j66-j929: [-185   35  210 -172   71  -96  151  171  142  -76   19 -106    0  273
   26  -90   97  -87    1   78  227   58  176   17  -55  -41 -137 -123]
j66-j929: [ -84  128  180 -146  -23 -171   46  -19  -61   42   -1  -61 -132   94
   79  -51   28 -138  154  -42   53  -32   45  -46  -46  -48 -138   16]
j970-j567: [ -10    6  106   29  154  -89  260 -190   90 -251  341 -109  211  -51
  188  183   52   47  -72  -78  -72   20   52 -177    1  231 -107   75]
j888-j243: [-322 -262  341  160  134 -301  295  -34   40   76  300  127   -3  125
  158 -175  125   49  -49   30  163   54  145 -328  -22  -85  -86  -42]
j120-j382: [ 107  169  -44 -200  -19   38  -50   44  116 -142 -151 -140  -53  -29
 -177   96  -15   85  -21  123   33   10  -23   90  -10   79 -105  -27]
j970-j567: [-113 -146  -38  -89  -77   18   10  342 -137  229 -180   88    7  161
 -132 -179    2    0   -2   72  212  -77  -20   56  -44 -209   50 -179]
j888-j243: [  58  -70 -126  -78  -57   28  -59  183  -62  116 -116   30    1   36
 -135  -49  -15   45   -6   71   80  -64  -64  165  -59  -89  -13 -157]
j970-j567: [ -60 -135 -126   24   56 -231  -21 -183 -201   77  137   -1 -235  -57
  -39 -207  -58   92  137 -205   31   -3   75   -3   47  -12  -56    2]
j888-j243: [ -51 -180   61   81   68 -267   36  -25  -43  148  153  102 -207   76
   68 -149  -41  -61  172 -118   95  -27   33   17  -11  -94 -111  -83]
j120-j382: [ -75 -105   68   75   77   21   61   -3   39  -15  190   38   88   60
  176  -47   43 -136  -20 -104  -15   87  150 -110   62   56  112   43]
j120-j382: [  74 -111 -139  124  -16  235  -78  198   10   55  -93   96  184  -16
   18   53  -92  -57  -28  -24  -32  -10  -90  121   33  -42  177  -20]
j888-j243: [-230  -97  165    3 -140  -43  -32  350  -49  265 -232  119   89   73
  -45 -120  102   86  -44  269   28   19  -44 -121 -178 -226    2  -68]
j66-j929: [  59 -123  103  117    8   58   -4   74  130  132  -70  177 -179 -115
 -275 -116  -77    8  -46   73  177   72   22  -78  106  -11   45 -108]
j380-j719: [ -35   30  136 -188  -87  -47  -89  346   83  189 -303   34 -215  134
 -244 -159  -23  -72  104  190  250   12   11  150  -77 -187 -130 -211]
j66-j929: [ -15    6    8  -52  -85   10 -200  185   32  141 -292   29 -158 -115
 -268 -135  -63  107   62  165   47   94  -18  115  -59 -104  -62  -78]
j888-j243: [-193  -33  187  181  176 -247  371 -449  -55 -201  516  -52   76   46
  348   59  112   -1  -48 -259  -81  -10  139 -439   74  196  -32  218]
j120-j382: [  15   52   49  -80  -20 -147   57 -108  -95   51  -22  -23 -194 -111
 -205  -72  -33  105   52   -4   98  -45  -26  -51   -8   14 -157  -56]
j888-j243: [  59   51  146  164  130  122    8 -105  295 -221  101  -33   99 -212
   37  143  -78  -20  -25  -14 -114  211   73  -66   76  222   -8  125]
j66-j929: [-100  -68  355  163  184  -75  240 -185  189 -137  421   50  101  -16
  335   59   56 -225   -7 -152  -47  151  209 -380  128  199   45  168]
j888-j243: [  71  264  -12   67   58  329  -26 -160  222 -397   70 -194  371  -86
  256  328   34  -90 -136  -41 -319  152   58  -21   44  283  144  276]
j66-j929: [  52   26   62  165  222  -85  126 -528   54 -276  488  -68  -50 -139
  313   81  -48 -161   80 -388 -162  105  183 -206  221  303   45  267]
j888-j243: [  48 -134  -19   51   86  -18  130 -103  -69  -11  247   55   56  -69
   82    7  -24  -49  -17 -161   15  -25   39 -137  110  103   72   18]
j888-j243: [ 147  134   93  210  145   41   65 -481   90 -278  443  -56  175 -161
  497  289  -15 -265   67 -311 -363   62   46 -124  111  294   68  318]
j970-j567: [  68  -11 -318  -15  -90  -75 -121 -228 -385  100   21   -9  -87 -123
   26  -39  -36  107   77 -193 -177 -150 -111    7   22  -22   83  115]
j380-j719: [  50   65   53   17  -13  201  -50   87  149  -63 -102   14   73  -68
  -44   81  -29  -61  -66   62  -33   92   20  -75   77   79  120   75]
j970-j567: [  78  109 -184  -36   -7  112   15 -201  -67 -207   67 -131  190 -133
   37  180   49  164 -154  -16 -199  -25  -45  -81   27  175   78  151]
j66-j929: [ -35  -10   69   26    5  -55   55  -87  -13  -10   64   21    9  -45
   40   20   40   49  -41   28  -32   -6   -9 -143   12   15    0   57]
j970-j567: [-105    0  -39  102   52  -12  148 -121  -88 -123  251  -55  250  194
  417  135   89 -123  -19 -201 -171  -73   26 -139   -6   64  114  177]
j120-j382: [  30   11    7  -84 -165   61 -193  240  -67  274 -350  103 -196 -104
 -334 -165  -61   24   55  151   97   20  -53   58  -35 -139   10 -113]
j970-j567: [  -4    7  -15  -48 -228  138 -164  405 -170  362 -287  170   94  319
  195  -27   43 -348  109   66    5 -195 -167  224 -138 -361  160 -106]
j380-j719: [  56  133  114   15  135  108  108 -242  211 -305  151 -133   54 -212
  -76  103  -21   48 -110  -34  -20  174  139 -114  121  289  -36   96]
j120-j382: [  64  -15  -54   44  130  -62   79 -289  112 -295  236 -119  171 -256
   34  186   43  323 -164   84 -175   70  -21  -70   -8  213 -108   89]
j970-j567: [ -50   38  -81   14  -60  148   22  177   24   -4 -222  -16   57  109
 -183    6  -10   92 -106   89  101  -36  -54   32  -23  -48   54  -56]
j66-j929: [-152  -85   83   90   34   95  216    1  -17 -115  271   17  512  143
  453  189  217  -41 -241   44 -182  -38   13 -266  -43   34  194  140]
j66-j929: [ -35   45  -17  -47  -13 -110  -32  -59  -53    9  -51  -49 -128    4
  -60  -57  -12   70   66   -1   22  -18  -10   52  -34  -44  -98   -8]
j888-j243: [ 206  215  -75 -175 -160  235  -95  276   49   21 -294  -42  113   48
 -105  215  -24 -121  -12  124  -42 -101 -161  119  -67   24   34  -41]
j380-j719: [  -5  116   92    5    9  -76  -84  -95  117  -73  -51  -70 -103 -106
  -43   19  -12   66   62   69  -80  104   20   37  -57   44 -142   51]
j380-j719: [ -21  163   25 -106  -53  116  -17  189   45  -64 -129  -87  122  171
  148  135    4 -188   61  -28  -65  -19   -6  -32  -15   25   68  110]
j380-j719: [  11  -68 -177   58  125    0  225 -423 -180 -292  517 -108  414 -100
  417  233  149  124 -221 -195 -302  -73   23 -276   78  258  159  245]
j970-j567: [ 113   42 -200  -62 -124  309  -75  200 -183  108 -152   38  192   74
   41   58  -42 -208  -16 -103  -29 -125  -92  114   42  -48  251   -5]
j380-j719: [-130 -173  133  150  -20 -247  -40  164  -15  306 -122  185 -312  131
  -94 -239  -89  -35  216    9  198  -34  -50   98  -83 -276 -147 -162]
j970-j567: [ 261  270 -182 -221   57  201   -9 -201  153 -374  -87 -252  -96 -269
 -403  162 -109  190 -122  -11   34   81   47   -2  190  366  -35   66]
j888-j243: [ -79  -28  170   43  242  120  302   63  441 -397  242 -120  261  204
   98  156   75  -28 -225   50  155  156  211 -108   88  229   -1  -27]
j380-j719: [ -83  -82 -138  190    7  150   44   68  -88  -34   32   37  297  135
  277  116  -17  -51  -40 -128 -131  -82  -95  -29   11  -49  211  134]
j888-j243: [ -99  -70   76  116   -8   88  133  -92 -110  -18  192   56  325 -148
  210   97  109   44 -176  -17 -207   31   16 -395   31  119  197  200]
j66-j929: [ 220   70  -65 -131 -124  206 -208  295  160  140 -395   62 -235  -88
 -510  -69 -105    0  -19  199  186   56  -30  183   34  -11    7 -206]
j66-j929: [  33  -63   22   19  -28 -107  -20  122   63  146 -183   87 -283   -7
 -345 -122  -91  120   54  106  220  -27  -69   77  -24  -98 -147 -185]
j380-j719: [ -15 -125  -70   66  -75    4  -25    5 -132  181  -35  138  -63  -12
  -97 -115   37   70  -82   40   38  -59  -37  -78   21 -102  114  -47]
j120-j382: [ 128   74   14 -263  -19  -28  -65  167  151  -13 -251  -68 -248 -109
 -466  -58  -76  165    4  223  241   42   -9  126    9   20 -200 -199]
j380-j719: [ 187   -3 -170   24  -36  171 -111  -51   25  -56  -69   27   76 -236
 -130  128  -43  157 -130   91 -125    5 -113   -3   66   90  111   53]
j888-j243: [-457 -182  199   56  -54 -566   24  109 -197  364  -61   86 -327  361
   64 -410  128  112  220   94  187  -69   35   69 -297 -455 -309 -185]
j66-j929: [-197  -58  165  -49  -61 -127   41   34 -111  149  -85   63  -52  -21
  -80 -166   88  143  -53  180  102   -9   -6 -131  -62 -184  -52  -46]
j120-j382: [ 251  289  149  -96   41  440  -64    3  449 -377    1 -155  393 -235
   43  366   70 -112 -244  239 -215  243   77   68   21  330   63   80]
j380-j719: [  95   37   17  -34  -28 -103 -133  -66   29  110 -162   24 -372 -176
 -374 -167 -107  106  106   65  142   49  -10  174   -5  -46 -187 -149]
j120-j382: [ 145  128   52  -50    4 -132 -125 -192   77  -31   -7  -49 -243 -195
 -106   19  -55   29  127   21  -70   56  -12   93  -19   74 -191    9]
j970-j567: [  79  183  -61 -200  -43  -14  -14  -33   34 -142 -112 -161   15  -20
 -122  123   49  162  -65  163  -16  -53  -77  112  -89   40 -152  -38]
j380-j719: [  47   28 -225 -142  -85   12  -57  -45 -178  -13 -143  -67   13 -124
 -201   14   17  301 -113  124  -23 -103 -131   37  -26  -35   -8  -16]
j888-j243: [ 201    9   44  -51  -56  106 -161  131   83  126 -124  114  -66  -74
  -43   29  -71 -174   74   91   25  -14  -89  191   19  -87   18  -96]
j380-j719: [ 243  192  157 -213   47  114  -60   67  356 -150 -171  -95 -218 -244
 -450   43 -119    9   -1  176  190  179   80  107   89  207 -189 -139]
j120-j382: [ -19  -51   45  -52   16 -170  -83 -116  -83  142   40   55 -339   13
  -56 -248  -29 -100  153  -97  133   20  110   76   68 -107  -51  -69]
j970-j567: [ 178   66  -31  -39  -73 -140 -204  -34  -52  221 -265   72 -544 -165
 -414 -180 -227    1  277  -44  174  -42 -105  243   26 -109 -203 -148]
j120-j382: [ 109  109 -100  -69  -35  204   -2   94   77 -155 -131 -102  230 -157
 -142  209  -18  167 -147  131  -98   20  -94  -23  -24  157   20   40]
j380-j719: [  66    2  -43 -127 -188   97 -261  451  -14  318 -419  127 -155  158
 -161 -114  -61 -176  140  150  120  -60 -101  256  -77 -270   48 -172]
j970-j567: [  12  -16 -167  -40 -191  293 -179  362  -98  219 -308  101  147  187
  -36  -50   54 -126  -90  121    8  -71  -70  177  -61 -204  253  -99]
j120-j382: [  23   65 -148   70   30   -8  -12 -201  -69 -147  120  -86   97   32
  242  141    1   -5   31 -154 -202  -59  -50   22    6   64   45  169]
j66-j929: [ 344  160 -337 -157 -212  168 -359  231  -76  185 -507    6 -274 -119
 -447   25 -216   19  162   54   19 -118 -243  391  -29  -72  -27 -135]
j970-j567: [-145   10   27  -22   70  -21  198    6   65 -193  174 -105  217  245
  242  115  142   -9 -124  -22  -34  -13   94 -193   -8   92   52   96]
j66-j929: [ -97  -91  156  100  -10 -317   76 -151 -203  245   66  126 -286  -60
  -48 -194  -59   17  191 -101  113  -93  -62  -62  -45 -157 -185  -65]
j120-j382: [  24   45  -70  -37 -138  219 -157  348   41  113 -331   44   77   74
 -107   30  -27  -55  -19  133  -10    2  -78   75  -43  -89  132  -22]
j120-j382: [ -63 -130  116  118   71 -378  100 -232 -149  177  215  108 -347   45
   53 -200  -59  -67  232 -208  138  -96    5    6    0 -124 -196  -81]
[ -30 -105 -139  114  -64   82 -128  140  -72  126 -143   88   89   51
   29  -36  -19   49  -10   60  -45  -46 -116  184  -75 -185   86  -48] : j380-j719
[ -49  -31  -81 -102  -95  -32 -140  347   71  136 -353    7 -161  133
 -309 -123  -18  154   16  227  162    4  -43  170 -113 -167  -90 -180] : j888-j243
[-245 -339  120  325  204    5  301   25  187  -86  347  117  274  216
  188  -74  126   55 -251    6  139   95  168 -133   17   -7  100  -98] : j66-j929
[ 100  103 -189   43  -82  135  -96   48  -77   -8  -64  -19  134  143
  228  183  -24 -176   70 -132 -197 -123 -126  101  -29   -5  137  120] : j66-j929
[  88   29 -173  -62   58  -21  102 -328 -110 -262  237 -134  206 -232
   98  218   59  272 -170  -29 -223  -55  -64 -209   63  228   30  191] : j380-j719
[ -18  169   26 -120   12   51   33  158   90  -97 -139 -136  -38  192
  -41   35  -66 -148  113  -73  121   -4   41  123  -10   28  -80  -29] : j888-j243
[ -40 -241   76  258  -23 -205  -64 -116 -214  390   47  278 -346 -174
 -115 -306 -129  -31  198 -158   86  -15  -32  -37   37 -178  -19  -74] : j120-j382
[-193 -235  -17  -24  -31 -327   19  133 -192  302 -134   95 -333   43
 -360 -378  -29  281   84   92  309  -57  -11   78 -109 -264 -216 -275] : j888-j243
[-150 -112   86  218  -81 -153  -27   26 -160  300  -24  197 -124  188
  180 -144   11 -145  146  -77    1 -111  -81   -1  -86 -276   29   -8] : j120-j382
[ 105   77   53 -177  -56   -3   10  184   56   64 -199   -1 -148    8
 -269    3  -63   -6   42  115  196  -65  -74   63   -7  -30 -121 -150] : j970-j567
[  22  164   46   98   65 -106   68 -332   26 -180  186 -109  -33  -26
  186  137   -3  -49   81 -173 -165   -1    9  -52   -6  151 -103  165] : j888-j243
[  88  204  -17  -61   32  210  -53   34  199 -263 -134 -164  148 -109
  -47  206  -77   29  -30   53  -90   98  -22   77   28  162  -14  104] : j380-j719
[-184 -131  164  211   21 -210   52 -235 -138  170  227  149 -114   70
  249 -183   87 -103   62 -117  -31   -8   75 -129  -10 -147   27   52] : j120-j382
[ 139  164  171   36    7   -4   28   -7  260  -70  -37   -6  -97   34
  -42  160  -29 -124   49   67   20    7  -49   52  -40   78 -150  -38] : j970-j567
[ 164   50 -310   -1   25  220   82 -212 -150 -235  205 -107  341  -79
  192  266   21   32 -167 -189 -233 -113  -71  -80  105  232  221  181] : j380-j719
[   2  146  117   63   30   32   85 -171   -5 -119  165  -60  143  -15
  288  163   11 -194   58 -168 -177    2   16 -126   15  132   26  189] : j888-j243
[ 177   92   84  -88   88   85   66  -89  190 -203   83  -61  -15 -213
 -103  156  -79  -20  -34  -18    8   86   46 -167  166  267   -8   84] : j380-j719
